Here is a tiny trained network, its code and every weight. The questions are about switching its units off for an input and a target symbol, where a switched-off unit gives its printed mean instead of its output.

import numpy as np


def w(rows, s, z=0):
    codes = np.array(rows[::2]) - 128.0
    scale = np.full(codes.shape[1], s)
    scale[-1] = z or s
    return codes * scale


def norm(h):
    return h / np.sqrt((h * h).mean(-1, keepdims=True) + 1e-5)


def f(y):
    return y / 2 * (1 + np.tanh(0.7978845608 * (y + 0.044715 * y**3)))


def softmax(a):
    e = np.exp(a - a.max(-1, keepdims=True))
    return e / e.sum(-1, keepdims=True)


def log_softmax(a):
    a = a - a.max(-1, keepdims=True)
    return a - np.log(np.exp(a).sum(-1, keepdims=True))


def net(x, mask):
    ids = ['Φαβγδηθσ'.index(c) for c in x.split()]
    T = len(ids)
    res = E[ids] + P[:T]
    u = 0
    for l in range(2):
        r = norm(res)
        for j in range(2):
            rows = slice(3 * j, 3 * j + 3)
            q, k, v = (r @ M[l][rows].T for M in (Q, K, V))
            z = softmax(np.where(np.tri(T) > 0, q @ k.T / 3**0.5, -1e9)) @ v
            o = O[l][rows]
            res = res + np.where(mask[u + j], z, o[:, -1]) @ o[:, :-1]
        u += 2
        y = f(norm(res) @ A[l][:, :-1].T + A[l][:, -1])
        res = res + np.where(mask[u : u + 4], y, B[l][:, -1]) @ B[l][:, :-1]
        u += 4
    return log_softmax(norm(res)[-1] @ U[:, :-1].T + U[:, -1])


Q, K, V, O, A, B = {}, {}, {}, {}, {}, {}
E = w([
[110,168,39,104,159,136,99,147,87],'Φ',
[171,64,152,110,128,201,125,163,125],'α',
[66,152,161,95,167,45,253,157,149],'β',
[120,84,60,94,64,137,143,97,158],'γ',
[245,111,97,102,143,146,49,134,120],'δ',
[185,101,151,123,53,74,55,142,122],'η',
[56,146,172,153,76,195,203,156,66],'θ',
[149,63,70,123,91,171,141,145,105],'σ',
],0.02)
P = w([
[113,191,109,203,42,196,177,46,124],'0',
[194,189,154,39,77,123,173,54,97],'1',
[139,176,76,155,109,194,156,158,211],'2',
[118,129,189,160,199,75,193,27,65],'3',
[149,178,83,138,163,180,130,181,235],'4',
[82,142,157,58,79,139,73,122,53],'5',
[169,185,102,144,216,174,117,190,242],'6',
[166,69,15,204,103,9,79,104,69],'7',
],0.012)
Q[0] = w([
[144,178,76,114,166,200,94,152,152],'L0H0',
[107,156,91,110,129,137,246,226,178],'L0H0',
[137,109,98,131,123,163,89,97,120],'L0H0',
[103,126,151,137,86,26,73,72,13],'L0H1',
[136,92,190,104,100,90,120,31,46],'L0H1',
[199,188,146,106,122,84,119,72,59],'L0H1',
],0.011)
K[0] = w([
[101,117,127,125,161,113,93,140,157],'L0H0',
[156,174,106,171,82,187,102,143,198],'L0H0',
[189,103,138,77,109,123,104,125,118],'L0H0',
[117,112,139,155,81,169,246,114,141],'L0H1',
[126,73,126,91,86,167,232,86,136],'L0H1',
[206,155,137,101,110,167,195,83,165],'L0H1',
],0.011)
V[0] = w([
[143,155,113,178,66,156,158,131,194],'L0H0',
[135,71,160,74,132,98,139,152,106],'L0H0',
[123,139,143,93,166,79,139,53,104],'L0H0',
[122,227,77,92,158,161,86,62,84],'L0H1',
[202,170,161,173,71,90,85,87,135],'L0H1',
[91,146,73,90,254,190,122,129,109],'L0H1',
],0.0068)
O[0] = w([
[169,171,55,93,101,158,51,130,119,254],'L0H0',
[140,172,155,116,211,80,187,94,83,72],'L0H0',
[95,170,104,127,65,120,207,83,139,44],'L0H0',
[124,238,50,149,156,104,163,171,36,204],'L0H1',
[114,206,189,187,61,119,103,70,177,145],'L0H1',
[166,255,85,192,108,123,145,165,62,87],'L0H1',
],0.0086,0.004)
A[0] = w([
[112,188,161,198,129,177,152,172,114,76],'L0N0',
[162,90,128,200,110,97,115,169,138,153],'L0N1',
[174,191,98,254,128,160,129,146,219,78],'L0N2',
[101,81,174,183,119,137,101,143,240,2],'L0N3',
],0.012,0.0015)
B[0] = w([
[146,178,100,152,105,121,152,77,158,190],'L0N0',
[90,160,69,186,186,86,77,108,122,169],'L0N1',
[171,145,106,86,151,202,132,99,223,254],'L0N2',
[2,127,193,48,247,163,74,54,132,162],'L0N3',
],0.013,0.0064)
Q[1] = w([
[156,153,132,85,136,185,117,205,201],'L1H0',
[106,125,107,77,76,103,68,164,90],'L1H0',
[130,199,158,47,73,153,113,176,121],'L1H0',
[90,120,131,79,125,113,154,102,24],'L1H1',
[133,187,135,11,73,206,84,191,156],'L1H1',
[142,117,89,152,117,81,64,167,97],'L1H1',
],0.012)
K[1] = w([
[156,114,49,163,172,97,140,120,200],'L1H0',
[72,31,125,225,160,119,116,118,102],'L1H0',
[146,147,141,252,201,138,198,83,161],'L1H0',
[151,48,179,138,129,55,164,84,96],'L1H1',
[135,89,88,248,224,129,162,81,194],'L1H1',
[76,49,111,142,127,142,135,166,83],'L1H1',
],0.012)
V[1] = w([
[22,201,143,149,82,204,137,134,27],'L1H0',
[106,79,5,96,195,116,141,186,77],'L1H0',
[158,19,229,146,76,155,129,181,151],'L1H0',
[32,71,70,130,88,149,165,168,95],'L1H1',
[181,95,68,184,145,216,120,43,102],'L1H1',
[158,127,188,108,163,254,208,233,111],'L1H1',
],0.0096)
O[1] = w([
[176,71,194,105,165,155,59,164,120,145],'L1H0',
[91,133,196,120,134,106,156,86,102,151],'L1H0',
[158,140,122,102,89,157,226,238,174,52],'L1H0',
[129,200,161,80,171,90,195,54,130,140],'L1H1',
[35,143,143,144,175,18,188,189,119,254],'L1H1',
[161,156,201,96,6,62,95,162,92,177],'L1H1',
],0.013,0.0076)
A[1] = w([
[163,98,51,149,187,224,154,115,227,45],'L1N0',
[109,128,88,135,210,121,163,59,148,87],'L1N1',
[173,185,172,168,121,144,169,79,254,1],'L1N2',
[19,127,85,175,119,105,140,170,202,89],'L1N3',
],0.011,0.0056)
B[1] = w([
[145,97,222,184,142,49,174,118,233,217],'L1N0',
[136,245,81,57,82,170,52,195,84,209],'L1N1',
[117,66,186,210,189,18,177,189,134,157],'L1N2',
[215,37,143,170,104,180,101,75,62,254],'L1N3',
],0.012,0.0067)
U = w([
[23,110,181,122,173,140,62,28,137,105],'Φ',
[116,186,137,115,2,151,122,217,158,64],'α',
[171,144,118,62,43,185,124,35,157,95],'β',
[116,236,61,117,159,178,122,147,109,252],'γ',
[94,67,85,198,114,128,107,144,51,64],'δ',
[148,136,122,184,172,136,153,132,213,242],'η',
[169,96,182,80,166,161,63,213,107,82],'θ',
[87,173,184,107,125,75,214,77,128,114],'σ',
],0.012,0.0031)

Each question gives the input, a string of symbols that net reads in full, and the target symbol t.
The units are the heads (3 rows each of Q, K, V and O) and the neurons (one row each of A and B). Each row of codes is followed by its name. A weight is (code - 128) times the scale printed after its matrix; where a second scale follows, it is the last column's (O, A, B and U).
mask holds one flag per unit, layer by layer, with each layer's heads first. A switched-off unit (its flag False) gives its mean, the last column of its rows in O or B, instead of its output. The means were averaged over made-up inputs and are rounded, as every weight is.
A unit's drop is (log p(t) with every unit on - log p(t) with that unit switched off) / (log p(t) with every unit on - log p(t) with every unit switched off).
The circuit of an input: a set's keep is (log p(t) with only the set's units on - log p(t) with every unit switched off) / (log p(t) with every unit on - log p(t) with every unit switched off). Starting from all 12 units, units are removed one at a time, each time the one whose removal leaves the highest keep (on an exact tie, the one counted first), for as long as the keep stays at least 0.8.
units of the circuit, in order: the units of the circuit, biggest drop first
k most important neurons: the k neurons with the biggest drops, biggest first
heads that matter: for each layer, one digit per head in row order, 1 if its drop is at least 0.15 and else 0, layers parted by /
input σ η δ γ θ θ Φ α, target θ: units of the circuit, in order	L1H0; L0N2
input δ γ α σ σ θ σ δ, target θ: units of the circuit, in order	L1H0; L0H0
input θ α β σ θ, target α: units of the circuit, in order	L1H1; L0H1; L0N0; L0H0
input β β β β σ σ γ, target β: heads that matter	01 / 10
input γ η δ σ, target η: heads that matter	00 / 01
input σ σ γ σ σ θ, target σ: heads that matter	00 / 01
input δ β σ δ σ γ, target δ: units of the circuit, in order	L1H1
input Φ σ θ γ σ σ, target γ: units of the circuit, in order	L1H1; L1N1
input δ Φ γ γ Φ δ α δ, target δ: heads that matter	01 / 01
input γ α σ θ σ γ Φ Φ, target γ: heads that matter	00 / 01
input α θ σ σ σ σ γ, target β: heads that matter	10 / 10
input β η γ η γ η, target η: units of the circuit, in order	L1H1; L1N0; L0H0
input σ β γ σ σ, target δ: units of the circuit, in order	L1H1; L1N3
input α σ γ η β β, target η: units of the circuit, in order	L1H1; L1N0
input δ σ β σ θ θ θ γ, target θ: units of the circuit, in order	L1H0
input β Φ δ θ γ Φ, target θ: heads that matter	00 / 10
input β δ η Φ σ β, target Φ: heads that matter	10 / 10
input θ Φ β γ σ θ σ β, target θ: heads that matter	00 / 10
input γ α β σ σ α δ, target η: units of the circuit, in order	L0N2; L1N0
input γ β σ β γ σ γ η, target σ: heads that matter	00 / 01
input η σ θ, target Φ: units of the circuit, in order	L0H1
input σ θ Φ η β β σ δ, target β: 2 most important neurons	L0N0; L0N3
